Below are the code and all the weights of a small trained network. Each question names an input and a target symbol and asks about switching units off, where a switched-off unit gives its printed mean instead of its output.

import numpy as np


def w(rows, s, z=0):
    codes = np.array(rows[::2]) - 128.0
    scale = np.full(codes.shape[1], s)
    scale[-1] = z or s
    return codes * scale


def norm(h):
    return h / np.sqrt((h * h).mean(-1, keepdims=True) + 1e-5)


def f(y):
    return y / 2 * (1 + np.tanh(0.7978845608 * (y + 0.044715 * y**3)))


def softmax(a):
    e = np.exp(a - a.max(-1, keepdims=True))
    return e / e.sum(-1, keepdims=True)


def log_softmax(a):
    a = a - a.max(-1, keepdims=True)
    return a - np.log(np.exp(a).sum(-1, keepdims=True))


def net(x, mask):
    ids = ['Ξαγδζηθμψ'.index(c) for c in x.split()]
    T = len(ids)
    res = E[ids] + P[:T]
    u = 0
    for l in range(2):
        q, k, v = (norm(res) @ M[l].T for M in (Q, K, V))
        z = softmax(np.where(np.tri(T) > 0, q @ k.T / 2**0.5, -1e9)) @ v
        res = res + np.where(mask[u], z, O[l][:, -1]) @ O[l][:, :-1]
        u += 1
        y = f(norm(res) @ A[l][:, :-1].T + A[l][:, -1])
        res = res + np.where(mask[u : u + 12], y, B[l][:, -1]) @ B[l][:, :-1]
        u += 12
    return log_softmax(norm(res)[-1] @ U[:, :-1].T + U[:, -1])


Q, K, V, O, A, B = {}, {}, {}, {}, {}, {}
E = w([
[153,49,122,98,32,170,117],'Ξ',
[46,93,174,145,102,110,149],'α',
[131,3,113,122,134,170,140],'γ',
[144,180,160,63,165,207,87],'δ',
[102,178,70,219,142,167,184],'ζ',
[96,32,147,171,170,196,159],'η',
[109,162,154,153,43,250,198],'θ',
[86,251,162,118,127,128,110],'μ',
[159,109,131,165,71,46,141],'ψ',
],0.02)
P = w([
[123,86,164,243,112,182,166],'0',
[163,110,243,155,129,125,212],'1',
[11,106,62,123,36,168,89],'2',
[227,104,240,185,167,144,67],'3',
[85,152,115,18,111,109,242],'4',
[106,145,79,189,67,170,8],'5',
],0.014)
Q[0] = w([
[215,192,206,107,185,87,251],'0.h0',
[30,123,65,1,124,120,205],'0.h0',
],0.063)
K[0] = w([
[123,57,91,234,118,170,1],'0.h0',
[236,82,239,123,177,136,125],'0.h0',
],0.057)
V[0] = w([
[204,222,54,180,102,214,137],'0.h0',
[136,117,208,70,145,251,129],'0.h0',
],0.019)
O[0] = w([
[87,142,48,204,71,177,8,3],'0.h0',
[203,137,176,212,154,148,61,180],'0.h0',
],0.014,0.0024)
A[0] = w([
[100,133,81,106,133,127,95,2],'0.n0',
[122,155,167,82,86,121,114,89],'0.n1',
[158,145,164,127,169,135,120,190],'0.n2',
[79,112,111,124,160,190,169,46],'0.n3',
[158,86,125,76,113,253,128,235],'0.n4',
[137,121,114,147,195,173,130,157],'0.n5',
[131,159,102,53,156,112,102,88],'0.n6',
[133,145,132,136,100,127,98,44],'0.n7',
[100,34,149,144,134,132,130,143],'0.n8',
[123,214,151,51,169,140,61,192],'0.n9',
[151,132,108,106,137,109,135,119],'0.n10',
[57,170,186,147,140,183,145,243],'0.n11',
],0.049,0.0057)
B[0] = w([
[176,96,215,195,153,169,186,156],'0.n0',
[164,106,130,87,96,110,177,196],'0.n1',
[116,90,180,193,71,104,71,253],'0.n2',
[28,166,124,200,92,192,177,225],'0.n3',
[253,67,122,109,117,202,103,223],'0.n4',
[77,173,156,186,125,157,114,187],'0.n5',
[196,199,141,97,68,126,111,183],'0.n6',
[156,145,124,154,187,59,107,206],'0.n7',
[98,52,144,81,115,148,68,222],'0.n8',
[37,186,67,74,191,97,34,159],'0.n9',
[158,122,135,146,164,134,113,177],'0.n10',
[166,151,193,60,218,157,133,243],'0.n11',
],0.045,0.014)
Q[1] = w([
[148,160,194,178,119,77,67],'1.h0',
[204,132,75,70,94,254,249],'1.h0',
],0.063)
K[1] = w([
[74,150,115,98,178,116,197],'1.h0',
[197,15,181,208,136,3,55],'1.h0',
],0.048)
V[1] = w([
[159,75,200,186,198,67,40],'1.h0',
[219,8,111,232,59,100,177],'1.h0',
],0.015)
O[1] = w([
[1,54,72,155,146,140,154,255],'1.h0',
[191,29,29,69,85,220,117,148],'1.h0',
],0.0085,0.012)
A[1] = w([
[210,162,99,62,80,38,146,2],'1.n0',
[85,167,96,152,147,205,22,128],'1.n1',
[185,99,59,105,50,132,81,87],'1.n2',
[123,93,9,83,54,18,151,64],'1.n3',
[144,148,76,130,180,85,37,115],'1.n4',
[90,154,48,69,153,154,155,123],'1.n5',
[43,15,42,248,127,48,190,90],'1.n6',
[94,15,182,122,163,101,237,105],'1.n7',
[170,139,104,185,128,124,253,102],'1.n8',
[32,199,113,42,221,3,131,91],'1.n9',
[61,26,70,181,141,69,169,117],'1.n10',
[103,72,83,83,125,138,166,119],'1.n11',
],0.027,0.013)
B[1] = w([
[93,160,80,210,87,174,173,170],'1.n0',
[104,201,113,110,81,154,141,250],'1.n1',
[52,134,157,118,64,132,82,197],'1.n2',
[128,123,70,77,126,52,254,174],'1.n3',
[195,199,192,76,115,89,106,199],'1.n4',
[109,159,231,127,73,122,149,185],'1.n5',
[122,118,100,49,89,252,215,190],'1.n6',
[163,205,217,106,130,90,130,239],'1.n7',
[187,103,183,182,98,90,123,169],'1.n8',
[46,16,34,81,240,160,131,160],'1.n9',
[114,172,136,88,158,193,139,166],'1.n10',
[160,101,163,133,97,175,188,193],'1.n11',
],0.043,0.013)
U = w([
[85,136,159,127,139,209,81,205],'Ξ',
[114,106,217,89,108,27,131,140],'α',
[131,68,110,144,61,66,98,188],'γ',
[92,190,111,255,135,111,140,148],'δ',
[217,127,128,175,171,151,157,38],'ζ',
[73,80,129,176,93,132,81,33],'η',
[163,216,102,110,97,115,77,4],'θ',
[82,102,88,125,175,92,128,177],'μ',
[91,149,113,94,68,149,199,162],'ψ',
],0.0084,0.0039)

Each question gives the input, a string of symbols that net reads in full, and the target symbol t.
The units are the heads (2 rows each of Q, K, V and O) and the neurons (one row each of A and B). Each row of codes is followed by its name. A weight is (code - 128) times the scale printed after its matrix; where a second scale follows, it is the last column's (O, A, B and U).
mask holds one flag per unit, layer by layer, with each layer's heads first. A switched-off unit (its flag False) gives its mean, the last column of its rows in O or B, instead of its output. The means were averaged over made-up inputs and are rounded, as every weight is.
A unit's drop is (log p(t) with every unit on - log p(t) with that unit switched off) / (log p(t) with every unit on - log p(t) with every unit switched off).
The circuit of an input: a set's keep is (log p(t) with only the set's units on - log p(t) with every unit switched off) / (log p(t) with every unit on - log p(t) with every unit switched off). Starting from the 12 units with the biggest drops (on a tie, the unit counted first), units are removed one at a time, each time the one whose removal leaves the highest keep (on an exact tie, the one counted first), for as long as the keep stays at least 0.8.
units of the circuit, in order: the units of the circuit, biggest drop first
unit that matters most: the unit with the biggest drop
k most important neurons: the k neurons with the biggest drops, biggest first
top k neurons in layer l: the k neurons of layer l with the biggest drops, biggest first
drop of u: that unit's drop, to one decimal
input α α δ δ, target θ: units of the circuit, in order => (0.n9, 1.n4)
input γ θ α ζ ζ γ, target ζ: units of the circuit, in order => (0.n4)
input α θ Ξ ζ, target δ: units of the circuit, in order => (0.n5, 0.n8)
input θ ζ μ δ α ζ, target α: top 3 neurons in layer 0 => (0.n11, 0.n9, 0.n3)
input α θ ψ, target θ: 3 most important neurons => (0.n3, 1.n4, 0.n7)
input ψ ψ α Ξ, target γ: 2 most important neurons => (0.n4, 0.n11)
input θ α ζ, target α: 2 most important neurons => (0.n11, 1.n7)
input α ψ μ ψ, target μ: 2 most important neurons => (1.n9, 0.n4)
input ψ ψ δ α ψ ψ, target ψ: 2 most important neurons => (1.n3, 1.n0)
input δ δ ψ θ ζ, target θ: 2 most important neurons => (0.n3, 1.n4)
input θ ψ ζ α θ, target α: 2 most important neurons => (1.n7, 0.n2)
input ψ ψ θ ψ, target θ: 2 most important neurons => (0.n11, 1.n4)
input ψ ψ θ α, target θ: top 2 neurons in layer 1 => (1.n1, 1.n4)
input μ α η α δ ζ, target δ: unit that matters most => 0.h0
input ζ ζ θ, target ζ: top 2 neurons in layer 0 => (0.n0, 0.n4)
input ψ δ δ, target θ: top 2 neurons in layer 0 => (0.n9, 0.n4)
input Ξ ψ ψ ψ θ ζ, target θ: top 3 neurons in layer 0 => (0.n3, 0.n7, 0.n2)
input ζ α α, target α: drop of 0.n4 => 0.1
input θ ψ ψ ζ ζ ζ, target ζ: drop of 0.h0 => 1.1
input γ Ξ θ ψ α ψ, target α: drop of 0.n2 => 0.2
input ψ α ζ θ, target ζ: unit that matters most => 0.h0
